Here is a tiny trained network, its code and every weight. The questions are about switching its units off for an input and a target symbol, where a switched-off unit gives its printed mean instead of its output.

import numpy as np


def w(rows, s, z=0):
    codes = np.array(rows[::2]) - 128.0
    scale = np.full(codes.shape[1], s)
    scale[-1] = z or s
    return codes * scale


def f(y):
    return y / 2 * (1 + np.tanh(0.7978845608 * (y + 0.044715 * y**3)))


def softmax(a):
    e = np.exp(a - a.max(-1, keepdims=True))
    return e / e.sum(-1, keepdims=True)


def log_softmax(a):
    a = a - a.max(-1, keepdims=True)
    return a - np.log(np.exp(a).sum(-1, keepdims=True))


def net(x, mask):
    ids = ['ΓΛΞΣΨΩαβδεζηθμπτ'.index(c) for c in x.split()]
    T = len(ids)
    res = E[ids] + P[:T]
    u = 0
    for l in range(3):
        q, k, v = (res @ M[l].T for M in (Q, K, V))
        z = softmax(np.where(np.tri(T) > 0, q @ k.T / 3**0.5, -1e9)) @ v
        res = res + np.where(mask[u], z, O[l][:, -1]) @ O[l][:, :-1]
        u += 1
        y = f(res @ A[l][:, :-1].T + A[l][:, -1])
        res = res + np.where(mask[u : u + 12], y, B[l][:, -1]) @ B[l][:, :-1]
        u += 12
    return log_softmax(res[-1] @ U[:, :-1].T + U[:, -1])


Q, K, V, O, A, B = {}, {}, {}, {}, {}, {}
E = w([
[189,105,68,129,46,105],'Γ',
[180,202,137,120,92,25],'Λ',
[108,170,88,102,83,27],'Ξ',
[139,111,173,34,120,150],'Σ',
[99,61,74,152,158,76],'Ψ',
[163,100,68,128,55,169],'Ω',
[111,178,184,80,135,128],'α',
[127,72,121,128,86,68],'β',
[123,100,104,203,82,78],'δ',
[127,102,137,149,98,188],'ε',
[132,201,180,101,124,154],'ζ',
[128,131,142,75,123,131],'η',
[154,154,65,122,197,111],'θ',
[139,140,130,46,101,51],'μ',
[73,97,141,79,115,53],'π',
[84,160,101,157,145,4],'τ',
],0.019)
P = w([
[35,132,41,135,122,233],'0',
[144,101,190,171,100,125],'1',
[155,97,194,122,74,141],'2',
[137,80,188,101,55,171],'3',
[176,77,196,158,92,171],'4',
[170,70,191,129,96,152],'5',
[205,79,195,123,103,171],'6',
[203,73,180,108,86,141],'7',
[196,65,154,113,76,111],'8',
[255,86,181,59,75,157],'9',
],0.0086)
Q[0] = w([
[115,112,15,94,70,170],'L0H1',
[213,12,32,97,83,114],'L0H1',
[58,6,89,255,131,67],'L0H1',
],0.0069)
K[0] = w([
[244,252,101,91,148,41],'L0H1',
[135,127,209,154,253,150],'L0H1',
[100,112,147,157,15,110],'L0H1',
],0.0065)
V[0] = w([
[139,23,28,88,224,171],'L0H1',
[65,40,97,110,34,138],'L0H1',
[137,202,103,152,1,40],'L0H1',
],0.0053)
O[0] = w([
[60,97,107,141,147,44,78],'L0H1',
[226,183,137,10,62,119,253],'L0H1',
[153,117,120,117,183,67,104],'L0H1',
],0.012,0.0019)
A[0] = w([
[161,121,120,116,132,119,7],'L0N1',
[89,121,70,146,114,42,168],'L0N2',
[80,198,60,155,149,140,191],'L0N3',
[181,138,171,127,117,60,146],'L0N4',
[61,162,133,174,74,134,212],'L0N5',
[175,96,99,146,44,162,150],'L0N6',
[115,153,70,53,199,136,96],'L0N7',
[133,1,122,206,197,164,133],'L0N8',
[176,204,153,115,115,65,159],'L0N9',
[153,74,113,110,162,124,111],'L0N10',
[56,138,161,71,76,81,169],'L0N11',
[229,36,123,194,104,31,253],'L0N12',
],0.0091,0.0034)
B[0] = w([
[118,126,132,180,122,112,123],'L0N1',
[182,119,182,103,112,145,154],'L0N2',
[148,224,141,158,76,127,127],'L0N3',
[164,123,103,152,108,254,226],'L0N4',
[80,179,153,90,118,145,131],'L0N5',
[131,149,184,87,199,86,219],'L0N6',
[124,123,83,183,95,116,133],'L0N7',
[136,72,109,76,72,104,137],'L0N8',
[129,84,190,124,182,110,232],'L0N9',
[89,163,153,163,105,144,137],'L0N10',
[114,66,54,70,84,160,237],'L0N11',
[73,142,147,65,127,187,254],'L0N12',
],0.0083,0.0071)
Q[1] = w([
[115,21,158,178,155,69],'L1H1',
[148,87,123,173,118,137],'L1H1',
[148,132,133,2,175,217],'L1H1',
],0.0095)
K[1] = w([
[214,185,244,154,121,100],'L1H1',
[179,81,238,65,113,106],'L1H1',
[180,161,3,170,243,60],'L1H1',
],0.0078)
V[1] = w([
[76,199,230,63,143,173],'L1H1',
[78,63,146,128,3,117],'L1H1',
[111,212,125,173,153,146],'L1H1',
],0.007)
O[1] = w([
[88,225,223,82,56,166,233],'L1H1',
[102,140,109,120,184,173,255],'L1H1',
[167,107,96,254,66,185,52],'L1H1',
],0.0097,0.0054)
A[1] = w([
[82,78,149,79,73,111,167],'L1N1',
[87,155,57,135,11,70,205],'L1N2',
[156,153,159,108,117,122,171],'L1N3',
[145,142,155,78,115,100,101],'L1N4',
[169,184,60,102,108,74,45],'L1N5',
[93,145,89,142,84,99,251],'L1N6',
[140,153,122,150,182,83,163],'L1N7',
[107,82,164,133,85,163,69],'L1N8',
[182,145,128,69,130,92,99],'L1N9',
[112,99,101,127,156,21,161],'L1N10',
[152,193,149,96,167,62,40],'L1N11',
[205,103,86,174,102,165,155],'L1N12',
],0.012,0.0033)
B[1] = w([
[128,190,175,150,167,106,254],'L1N1',
[151,119,154,159,173,232,140],'L1N2',
[61,127,125,136,191,152,209],'L1N3',
[109,113,96,185,173,136,234],'L1N4',
[219,84,178,185,118,97,127],'L1N5',
[195,111,119,92,140,173,130],'L1N6',
[98,204,92,172,2,181,125],'L1N7',
[112,210,128,154,157,151,184],'L1N8',
[132,155,138,234,124,97,215],'L1N9',
[235,107,107,117,178,156,128],'L1N10',
[113,143,122,147,103,86,159],'L1N11',
[59,163,200,133,146,52,136],'L1N12',
],0.0074,0.016)
Q[2] = w([
[134,150,149,78,161,176],'L2H1',
[170,67,80,117,59,129],'L2H1',
[74,33,65,100,2,167],'L2H1',
],0.0095)
K[2] = w([
[113,141,91,130,39,179],'L2H1',
[67,97,209,140,212,147],'L2H1',
[141,114,252,158,254,163],'L2H1',
],0.0099)
V[2] = w([
[169,104,61,51,161,202],'L2H1',
[10,128,150,54,169,93],'L2H1',
[113,159,129,115,80,232],'L2H1',
],0.011)
O[2] = w([
[33,3,96,87,86,130,171],'L2H1',
[37,95,198,209,200,87,188],'L2H1',
[147,126,122,185,64,181,249],'L2H1',
],0.011,0.02)
A[2] = w([
[146,157,166,211,158,187,160],'L2N1',
[110,160,128,42,164,132,151],'L2N2',
[91,148,189,90,158,196,82],'L2N3',
[249,184,72,99,215,106,89],'L2N4',
[194,150,13,101,99,162,102],'L2N5',
[86,253,143,219,177,136,80],'L2N6',
[97,95,67,101,178,59,152],'L2N7',
[190,124,131,145,1,185,69],'L2N8',
[58,161,126,138,62,113,3],'L2N9',
[87,4,231,130,131,98,110],'L2N10',
[107,172,61,176,181,170,102],'L2N11',
[142,181,167,98,190,95,131],'L2N12',
],0.0072,0.0051)
B[2] = w([
[42,99,69,84,45,55,243],'L2N1',
[156,40,44,189,168,103,153],'L2N2',
[154,145,91,126,133,65,208],'L2N3',
[2,174,59,132,122,147,159],'L2N4',
[75,101,240,86,165,176,160],'L2N5',
[171,88,145,52,92,122,252],'L2N6',
[202,98,179,103,81,135,160],'L2N7',
[172,131,136,160,229,59,225],'L2N8',
[137,110,61,171,176,88,161],'L2N9',
[223,146,109,166,150,213,249],'L2N10',
[135,86,143,115,110,75,157],'L2N11',
[156,189,98,185,98,176,173],'L2N12',
],0.0074,0.026)
U = w([
[128,102,55,191,93,93,131],'Γ',
[200,119,104,159,183,118,114],'Λ',
[169,59,127,106,100,144,76],'Ξ',
[121,116,197,68,107,66,254],'Σ',
[51,111,188,175,202,100,130],'Ψ',
[137,114,140,114,108,163,181],'Ω',
[130,124,107,180,98,219,172],'α',
[117,152,119,147,163,51,77],'β',
[160,179,124,124,75,151,75],'δ',
[146,87,82,96,138,58,112],'ε',
[254,145,126,193,107,155,128],'ζ',
[69,120,128,91,134,154,118],'η',
[180,147,207,91,139,178,172],'θ',
[64,76,156,78,68,113,137],'μ',
[146,161,67,192,179,144,96],'π',
[186,140,184,113,179,65,67],'τ',
],0.0082,0.0071)

Each question gives the input, a string of symbols that net reads in full, and the target symbol t.
The units are the heads (3 rows each of Q, K, V and O) and the neurons (one row each of A and B). Each row of codes is followed by its name. A weight is (code - 128) times the scale printed after its matrix; where a second scale follows, it is the last column's (O, A, B and U).
mask holds one flag per unit, layer by layer, with each layer's heads first. A switched-off unit (its flag False) gives its mean, the last column of its rows in O or B, instead of its output. The means were averaged over made-up inputs and are rounded, as every weight is.
A unit's drop is (log p(t) with every unit on - log p(t) with that unit switched off) / (log p(t) with every unit on - log p(t) with every unit switched off).
The circuit of an input: a set's keep is (log p(t) with only the set's units on - log p(t) with every unit switched off) / (log p(t) with every unit on - log p(t) with every unit switched off). Starting from the 12 units with the biggest drops (on a tie, the unit counted first), units are removed one at a time, each time the one whose removal leaves the highest keep (on an exact tie, the one counted first), for as long as the keep stays at least 0.8.
circuit, biggest first: the units of the circuit, biggest drop first
k most important neurons: the k neurons with the biggest drops, biggest first
k most important neurons of layer l: the k neurons of layer l with the biggest drops, biggest first
input β μ μ Ω Λ ε Σ η, target τ: 2 most important neurons of layer 1	L1N9, L1N1
input α η τ Λ μ, target Γ: 2 most important neurons	L0N9, L0N12
input ζ Σ η, target ζ: circuit, biggest first	L2H1, L1H1
input Σ Ψ Σ ζ Ξ, target Ψ: circuit, biggest first	L2H1, L0N9
input Σ Ω Σ Γ, target Ψ: most important neuron	L0N6
input ζ α Ψ α μ Σ Ξ π Λ, target ζ: circuit, biggest first	L2H1, L1H1, L0N3
input Σ Ω Λ Ξ, target Ψ: circuit, biggest first	L1H1, L2H1
input π ζ Σ Ξ Σ ζ δ Ω β Λ, target Λ: 2 most important neurons	L0N6, L0N12
input Γ δ Σ ζ ζ Ψ ζ, target β: 2 most important neurons	L0N12, L1N9
input Ω Ψ Σ η μ ε, target π: 2 most important neurons of layer 1	L1N1, L1N5
input α ζ μ Σ, target Γ: 2 most important neurons	L0N9, L2N1
input Σ θ Γ, target Σ: 2 most important neurons	L0N11, L1N1
input Ξ Σ Σ α τ Σ, target η: 2 most important neurons	L0N7, L2N4
input π Σ Γ α Ω Λ α μ, target Λ: 3 most important neurons of layer 0	L0N12, L0N6, L0N2
input Σ Σ α η, target Ψ: circuit, biggest first	L2H1
input μ β μ, target ε: 4 most important neurons	L0N12, L0N7, L1N10, L0N11
input Σ Σ η ε Σ δ μ Λ ζ, target Ψ: circuit, biggest first	L2H1, L0H1, L0N9
input Σ μ Ξ β ζ ζ μ η ζ α, target Ψ: circuit, biggest first	L1H1, L2H1
input Γ ζ Σ Σ Σ, target β: 2 most important neurons	L0N12, L1N9
input Σ θ Ψ Σ η ζ Λ, target Σ: 3 most important neurons	L0N11, L0N3, L1N1
input Σ Σ π π, target Ψ: circuit, biggest first	L2H1
input ζ Γ ε η, target ζ: 2 most important neurons	L2N8, L0N12
input Γ Σ α, target β: 2 most important neurons	L0N12, L1N9
input α η ζ α Σ Σ Ω, target Γ: 3 most important neurons of layer 0	L0N9, L0N6, L0N4
input α ζ ε δ α Γ Σ, target Γ: 2 most important neurons	L2N1, L0N9
input μ α Σ β, target ε: 3 most important neurons of layer 0	L0N12, L0N7, L0N11
input ζ α Ω, target ζ: 3 most important neurons	L2N8, L0N3, L0N6
input Ψ α Ξ α, target Ξ: 3 most important neurons	L0N9, L0N7, L1N10
input Γ α ζ Ω Γ ζ ε, target β: 2 most important neurons of layer 0	L0N6, L0N12
input Ξ Ξ Γ α μ, target η: 2 most important neurons of layer 0	L0N7, L0N9
